[ -8 -15  21 -30  19 -11   7   3 -10  10 -11   7 -19   0  -3 -27  -5  -1
   1  19  -6  -3  -1   1  -6  -3  -1   4  -9  -5  -3 -12  10 -17] => (67) (14)
[  2  -8   5 -32  13   9  14  -3  -8   6 -17   0   1  -4  -1 -11  -1   0
   6  11 -11   2  -3   7  -4  -9 -11  14  -4 -10   2 -18   6  14] => (67) (5)
[ -6  -9   1 -41   2  -9  10  13 -26  22  -9  -6 -11  -3 -10 -16   8  -1
 -14   3  -9  18  10   9   0 -11   7  11  -5 -13   5 -14   3 -11] => (75) (6)
[  4  -8   2 -29  12   3  19  -9  -2   0  -3  -8  -4  -1   4  -1  10   4
  12   5   2  -9  10   7   9   2  -4  13  -1  -6   3  -6   4   3] => (67) (5)
[-15   0   1 -18   9 -21 -10   4 -33  26  -8  -2 -16   2  -7 -20   1 -12
 -10  11  -2  19   4   4 -10   0  16 -10  -4   0   4   0  27 -17] => (75) (6)
[-10 -10  24 -19   5  -9   7   6   7 -18  -1   3 -23  -7   5  -3   0   1
   1  21  -2 -13   1  -4 -19   2  -1  11  -8   8   6 -13   2 -10] => (67) (5)
[  2  -3  -3 -65  18  -2  34  -5 -39  13 -18 -24  17   1  -4 -13  -8  15
  22 -11  -2  16   5  29  26  -6  -7  24  -4   3  10 -25   8   3] => (67) (14)
[ -4  -9   5 -21   8  -4   4   2 -16   2  -5  13  -9  -7  -3  -8   7   9
   9  11   6  -5  -4  -1   0  -2  -5  18 -16   0   1  -9   6 -10] => (67) (5)
[ -6 -10  -4 -20   3  -9   5  -2 -15   7  -9   1 -10   6   3  -4 -19  15
  28  -3   0   3   1   6   5   5  -1  13  12  -3   3 -10  -2  -2] => (67) (14)
[ -1   0  -5 -14  -2  -9  -5   7   3   7   1   4 -13  18 -10  15   3   0
  -3 -17   2   6   9 -17   0  -5   1  -1  12  -7   5   0   3 -10] => (75) (8)
[ -5 -10  16 -40  16 -26   3   0 -26  10  -6   5 -15  -4  -4 -20 -11   6
  11  15   0   5  17 -11   0   0   2   2   3  -2  10  -8  11  -3] => (67) (14)
[  0 -27  23 -30  17   2  14   2   2   7 -12  15 -21   1 -10 -19  -9  12
  -7  22  -3 -13   3   0 -18  -6  -7  13  -4  -9   1 -17   8 -15] => (67) (5)
[  1  -9   2 -28   5 -14  -1   3  -8  12  -3  12 -29   4   0 -20  -1  -3
 -15  15  -2   4   7  -4  -6  -5   0 -11  14  -5   5  -9  12  -7] => (75) (8)
[ -5  -6  -7 -28   4 -14   3  -6   4   8  -2   0 -12   4 -13   7   3   2
   0   6   9  10   8 -10   6  -1  23   6  -6  -1  13   2  -4 -16] => (75) (6)
[ -3  -6  14 -43  21  -8   9   6 -29  25 -20  -7  -1  -2  -4 -28  -8  -3
  18  10  -5  11   9  22   5  -5  10  -3   1  -5  11 -28  13  -2] => (67) (5)
[ -1  -6  13  25  -6 -22  -9 -15  -6 -20   3   9 -25  -2  -3  -2  -4   5
  11  15  19 -19  -1   8 -13   6   9   4   2  14  -8  14   1 -20] => (67) (14)
[ -5  -9  -5 -36  20 -11   3   3 -15  25  -7   2  -3   0   0 -11  -1  -9
   1   4   4  17   4   7   5   2  11  -5  -4   7   6 -11   8  -8] => (75) (6)
[ -3  -9   0 -36   7 -10  10  -7 -13  27   0  -5  -5   4  -5  -7 -14   5
   4   0   0  14   7  -6   4  -6  -5   5   3  -2   1 -12  -2  -8] => (75) (8)
[  3 -13   2 -27  10   4  14  -8   5  12  -5   4  -3  -1  -2  -3   8   4
   3  10   1  -1 -10  -1   2  -6  -3   3   3  -7   8 -19  -1   4] => (75) (8)
[ -4 -43  36   7  26   8 -10  13  54  20   9  69 -69  -3  -6 -16  23  -2
 -48  65  -1 -35 -18 -57 -69 -19 -10  16 -21 -26  -1 -16  11 -35] => (75) (6)
[ -2 -18  23  -9  13  -9   8   2 -11  17  -4   7 -24 -12  -5 -16   1 -13
   8  12  -3 -14   1   1  -5  -2 -24   3  -5  -2  -9  -6  12  -9] => (67) (5)
[ -4  -8  11 -12   0 -18  -9   8 -13  14  -2   4 -20  -4  -9  -8  -5 -13
  -1  12   2  -2   4   2  -6   0   9 -15   5   0   2 -10  24  -1] => (75) (8)
[ -3  -5  12 -49  19   4  10   9 -28  14 -15   3 -22  -1   3 -15 -20  32
   4  10  -2  26  -5  11  -1  -5  -3  18  -5 -16  10 -16   7 -29] => (67) (14)
[ -5  -2   4  -6   0 -19  -2   5 -25  13   0  -2   0   7 -13  -7 -15  -5
  12   5   8   8   6  -1   7  -3   9  -1   3   0   5  -5   9 -10] => (75) (6)
[ -7  -5  11 -35   8 -12   1   3 -28  20 -18  -3 -11   2 -12  -7   8  -9
  -1  24  -3  17   4 -15   0  -3   2 -12  -2 -10  24 -21  11  -8] => (75) (6)
[  1   1  -6 -45   3 -10  12   4 -15  13  -6  -2  -3   1  -9  -3   9   0
   8  21  -9  11  -2   2   4  -3   1   3  -4  -5  15 -16  -5   7] => (75) (6)
[ -1  -5  15 -13   6 -10  -8   8 -51  35   1  -6 -16   3   3 -26 -12 -13
  10  10   0  17  17   9   8   1   6 -23  11   4  11 -10  14 -11] => (75) (6)
[ -4   0 -11 -31   8  -8   6  -1 -21  17  -8 -13   0  -1  -3  -8 -15   1
   4  -5   2  13   7  16  12 -10   8   1   9   2   3  -3   2  -1] => (75) (8)
[ -3 -21  25 -33  17  -7   9   4   8   3   2  23 -42   3  -5 -13   1   2
 -23  28   0  -8  -4 -16 -32  -8  -5   5  -8 -18   5 -18  -2 -17] => (75) (8)
[ -9  -5  16 -27  16 -28 -10  11 -42  41 -17 -10  -6  -8  -6 -33 -17   4
  13   8  -3  -6  13  17   9   2   2 -26   5   5   8 -14  15   1] => (75) (8)
[ -2  -5  -9 -38   6 -13   6   5 -10  14  -4  -5  -3   3  -5  -9  -6   7
  30  14  -5  11   8  -3   8  -6   6  -2  -4  -7  12 -16  -4   1] => (75) (6)
[ -3  -7   0 -16  11 -18   6  15 -23  17  -6   1 -14   2  -4   1  -2  -4
  20  10  -3  18   5   3   9  -3   4  -6   7   1   3 -15   0  -4] => (75) (8)
[ -5   0  11 -28  18 -14  10  -3 -54  13 -18  -8  -3  -3   1 -16 -16  -1
  29   4   6   4   9  28  12   0   1   0 -11  -7   8 -26  12  -9] => (67) (5)
[  2  -5   6 -17   9  -6   2  -3 -40  20  -6   2  -5 -11  -2 -19  -9  -1
  12  -3   3  18   1   6  10   3  -4  -4  -2   3   6 -14   9  -9] => (75) (6)
[ -6  -8  11 -38  29 -10  22   7 -41  21  -7   1 -14  -4   6 -22  -7   3
  11  18   0   0   0  11  -7  -4  -3  13  -7 -25   6 -26  16  -7] => (67) (5)
[ -2   0  -3 -21  16  -9   1   0 -11  10   8   6  -5   5  -7  -4  -3   3
   1  -1  -2   6   1 -10  -2  -9  -1   6   0 -15   3   2  -1  -1] => (75) (6)
[ -5  -9  11 -24   9  -8   9  -3 -10  14  -9   3 -13  -9  -3 -31   1  -4
  24  10   0 -11   7   6 -12  -2  -9  15  -8  -3  -3 -21  12 -16] => (67) (5)
[ -6 -11   2  -4  10  -8  15   0  -9   4   8   1 -10 -14   2 -18 -12  12
  26  12  12  -9   2  -1  11   4   1  10   3  -1   6  -4  12  -6] => (67) (5)
[ -8 -12  17 -18  11  18   4   5 -26  10  -7   4  -6  -6   0 -13   5  -2
  20  11   1  -7   3   0   8   1  -4  -4   5  -2   5  -9  -4   0] => (67) (5)
[ -1  -9   5  -6   0 -34  12  -9   7 -10  -2   8 -13  -9  -6  -7   1  10
  15   9  -1 -11  -4  -5  -8   0  -9  11 -10 -10   3  -2  10   3] => (67) (5)
[ -5  -7  -1 -42  10 -10   1  11 -14  21  -7  -4  -9   3  -4 -15 -13  -4
   1   2  -5  11   2   7   2  -1   1  -2   8   1   0 -24   8   0] => (75) (8)
[  2  -2   4  -3   2  -8  -6  -6  -3   2  -5 -14 -18  -2  13  -7   3  -8
  33   2   8  -1  10  -2  12   5   3  -9   4  14  -2   1   2  -4] => (67) (5)
[  4  -4  10 -21  20  -8   8  -2 -23  16 -15 -17   5  -9  15 -12  -4   5
  46   0  -7  -2   7  16  20   7  -8  10   0   5   3 -12  12   8] => (67) (5)
[ -8  -5 -13 -30 -12 -10  19 -11   2   1   0 -22  12  -6  -8  10   2  25
  23  -6  -2   2   0   4  11  -2  -6  15   4  -8 -10  -5 -12   8] => (67) (5)
[  4  -2  -2 -33   9  -6  -8  -8 -21  20 -15  -7  -2   1  -3  -4   2   3
  22   8   3   5  14  -2  13  -2   5   4  -1  -2  19 -27   6 -12] => (75) (6)
[ -7  -9   9 -31  19 -13   3  25 -13  25  -1   1 -14  -6 -13 -16  -5   1
  -7   9  -5  18  -2   3   1  -5   5   0  -2 -13   9  -7  10 -15] => (75) (8)
[ -1  -3   0  -2   4 -11  -1   2  -8   5  -4   3 -18  -1  -5  -7  -6  -1
   8  10   5  13  -3  16   0  -1   4  11  -4   1   0  -4   8 -16] => (75) (6)
[ -3  -6  -2 -20  13   7  16   1  -1   0  -4  -7   0  -1   3  -8  -1  20
  14  12   6  -3   0   0   1  -6  -5   6  -5   3   5  -6   3   2] => (67) (5)
[  1  -1  -8 -26   5  -2  14   5   1   0   9   8 -16  -2  -9   2   8   6
  -5   9   4  -1  -6  -9  -8  -8   1  25  -4 -15  27 -13   1  -9] => (75) (6)
[  2   1 -10 -42  -1 -25  15  -6 -64  34 -16 -41  30   1 -12 -15 -18  -3
  23 -24   4  37  18  27  35   9  19  -9   9  13   4 -12   2   8] => (75) (6)
[ -4   3   3  -6   2 -13  -3   7 -25   9  -6 -17 -15 -13  31 -11 -12  10
  30   5   5  -2  -1  13  11   6   2   7   3  10  -1  -3   6  -8] => (67) (14)
[ 14   7   3 -24   8  -2  14   7 -23  18  -8  -5  -2  -7   3 -17 -16   3
  14  -3   3  -3   4   8   3   4  -1  14   1  -2  -1 -14  -2  -7] => (67) (14)
[ -1   0   3 -22   5 -16   1   4 -20  27  -5  -5 -13 -15  -4 -11   3 -13
   8   1  -3  10   9   3   6  -1   0 -18   2   2   2  -4   4  -5] => (75) (8)
[ -7  -5  17 -23   6   6  19   0 -21   8  -9  -2  -6  -2  -1 -18 -11   4
  15  11   6  -1  13   7  -8  -3   2  10  -2   1  -6  -7  10  -7] => (67) (14)
[  2  -5   1 -14  -2 -10   4   1 -24   8  -9 -15   0  -1   3 -16 -18 -11
  17  -2   5   1   7  -2  12  -5   2  -4   5  17   7   1   3  -2] => (67) (5)

[  1   6  -5   1  -3 -10  -8   6  -5 -13  10   0  11   2  -4   1   6  -2
   6  -1 -10  -4   9   9  -4   2  -7 -12  -3 -12   0  -1   4  14] => [21] (274)
[ -3   0   0   0  15   5   1  -6  -3  -8   6  -5  11   6  -5   1  -5   0
  -2  -5   6   7   0  -2  13   0   6   0  -9   0  -2   0   0 -31] => [17] (282)
[ 52  -6   1  -2  12  -9 -10  18   3  16  -7  -8  12   8  16   6  -6   4
   1  -1  22   3  -4  -9  11   0  -1  26  -9 -14   0  10   3 -23] => [17] (282)
[ 33   8  -3  -3   6  -6  -3   1  -1 -28  21  -6   5   1  -8   0   8  -6
   4   2 -31  -5   3   7  -8  -4   0  -3  11  -7   0   4   4  -9] => [21] (280)
[-52   8  -6 -13  15  10  24 -46   3 -52   6   1  12  -8 -23  -9  16 -13
  -1   3 -41  10   7   5 -23  -4  -2 -27 -13   6  15 -26   3 -19] => [15] (279)
[-11   0  -6   2  26   5   4 -14   2 -37   2  -7  21  12   1  -3  -2 -11
   0   2  -4   8   0  -9  -4   1   2  -2 -11  -3   7  -7   5 -27] => [17] (282)
[-44   7  -2  -8   2   1  -6   2   3 -12 -17   4  10  -6   9  -3   0  -3
   2  -1 -16   5  -2 -10  -4  -5   2  17 -12  -3   6 -10   0   9] => [15] (273)
[  9   8  -1   4  -2  -3  -2   4   4 -12   9  -5   0   4  -5   1  -1   4
   4   2 -15  -5  -1   3  -7 -17  -4  -1   8  -8   2   2   2  -6] => [21] (264)
[-10   7  -4  -8   5   0   5  -5   3 -24  -4   3   3  11   3  -4   3  -7
   0   3 -23   8   9  -9  -2  -1   3  20 -11  -3   4  -6   1 -10] => [15] (273)
[ -1  -4   1  -8  12  23   4 -21  -2 -13   9  -6  17   2 -10   0   1  -3
  -3   1  -8   1  -3   5  -4  -2   4  -8 -15  -1   7  -7   3 -30] => [17] (282)
[-22  10  -4  -5  12  -7   8   2   5 -31  -2 -13  17  -1  12 -13   4 -14
  -1  -2 -24   3  10 -28 -19  -9 -18  21  -2 -15  13 -20   5  32] => [15] (276)
[ 24  10  -3  -2   9  -4  -5   3  -2 -34  25  -1   8  -1 -13  -3   5  -5
  -1  -2 -42   0   0   5 -19  -5  -6  -6  22  -9   4  10   9  15] => [21] (280)
[ 13   7  -9  -5   7  -7   3 -23  -7 -35  12   2  -1   3  -1   2   6   0
  -5   6 -29  -5   3   9  -2  -6  -8 -13  -5  -8   7   2   4 -40] => [21] (280)
[  1   7  -3  -3  10   0   3   0   0 -22   8   0   5   0   5  -4   6 -11
  -2  -2 -21  -1   0  -1  -6  -6  -8  -8   3 -10   2   1   1   9] => [21] (264)
[-22   2  -8 -29  13  -4   1   6   7 -33 -12  -4  11 -13   9  -9   4 -16
   0   0 -24   5 -15 -36  -8   1  -8  31  -9 -10   7   0   7  33] => [15] (273)
[-15   7  -2 -11  14   5  12 -17   7 -30  -9  -7  21  -7  -1 -11   3  -6
  25   1 -20   0   4 -16  -7  -7  -8  16  -5   4   5 -21   6 -11] => [15] (279)
[ -1   4  -6  -4   9   7  10 -22  -3 -34   8  -2  14   5 -13   1   0   3
   0   0 -11   0   5  22   9   1  18  -1 -13  -2   1  -1  -2 -52] => [17] (289)

[-4  6 -7 -1 10  1 -7  3 -3 -3 -2  3  1 -7 -1 -2  3  1  8 -4 -7  3  2 -1
  0  4 -6 -1 -6  0 -2  2 -3  1] => <50> (39)
[  5  -9  14   8   6  -2  13   4   1   1   0   4  16   3  -6   2   7  -8
  11  -6  -6  -2   8   1   4  -7  -8  -7   1   7  -5 -11  -1   0] => <48> (38)
[ 10  -3 -18  -4   2  15   3   8   0 -11  -8   8   3 -11 -13 -12  -1   0
  11  -4 -14 -18   7   6  -7   6  15   6  16  -1  -7 -14 -21  -1] => <50> (48)
[-15  14 -12  -4  16  -5 -20   1   5   3   1  -8  -4  -3   1   0   1   4
   8 -10  -9   8  -3   0  -1   3 -10  -8 -21   2   5  16   6   5] => <50> (39)
[-2 -2 10  4 13 -5  8  1  0 -3 -3 -8 11 -9 -6  3  5  2  4  1  0 -1  8 13
 -1  0 -6  0 -1  2  2 -1 -9  6] => <48> (51)
[-14   7  13  -8  16 -17   3  -4  -7  -3   4   4  15  -3   4   0   9   3
   3 -14 -13  14   6  -6   7   3 -19 -12 -14   2   2  -5   6   3] => <50> (48)
[  0   9   1  -7  11  -4   6   0   1 -10   1   2   7  -3   7  -1   0   0
   4  -4 -13  -6   4   6   1   8  -1  -7  -1   0  -5 -12  -7   1] => <50> (49)
[ -1   7  -1  -6  12  -1   1   0  -1  -8  -3   3   7  -3   9  -3   0   1
   9  -4 -10  -4   3   2   1   8   2  -4  -2   0  -2 -11  -3   2] => <50> (49)
[ -1   7 -10  -7  13   0   2  -3  -3 -11  -5   6   4  -9  -5  -3   3   3
  15  -7 -18  -8   4   2  -2  10   3  -7   0   0  -8 -15  -8  -5] => <50> (49)
[-11  12  -2  -6  14  -6 -12   0   1  -5   1  -2   2  -2   7  -4   4   2
   6 -14 -14   6  -2   1   1   5 -10  -9 -14   0   5   2   4   2] => <50> (39)
[  5  10  -4  -3  12  10  -1  -1   0  -5  -6   2   0  -5  -9  -5   0   0
  16  -3 -14 -12   9   3  -7   9  10  -2   4   2  -4 -12 -22   0] => <50> (49)
[ -4   1   0   0  10  -1  -1   1   0  -9  -4   7   5  -6   3  -2  -2  -1
   5  -3 -18  -3   3   6   5   6  -2   2   1   4   1  -1  -3   0] => <50> (49)
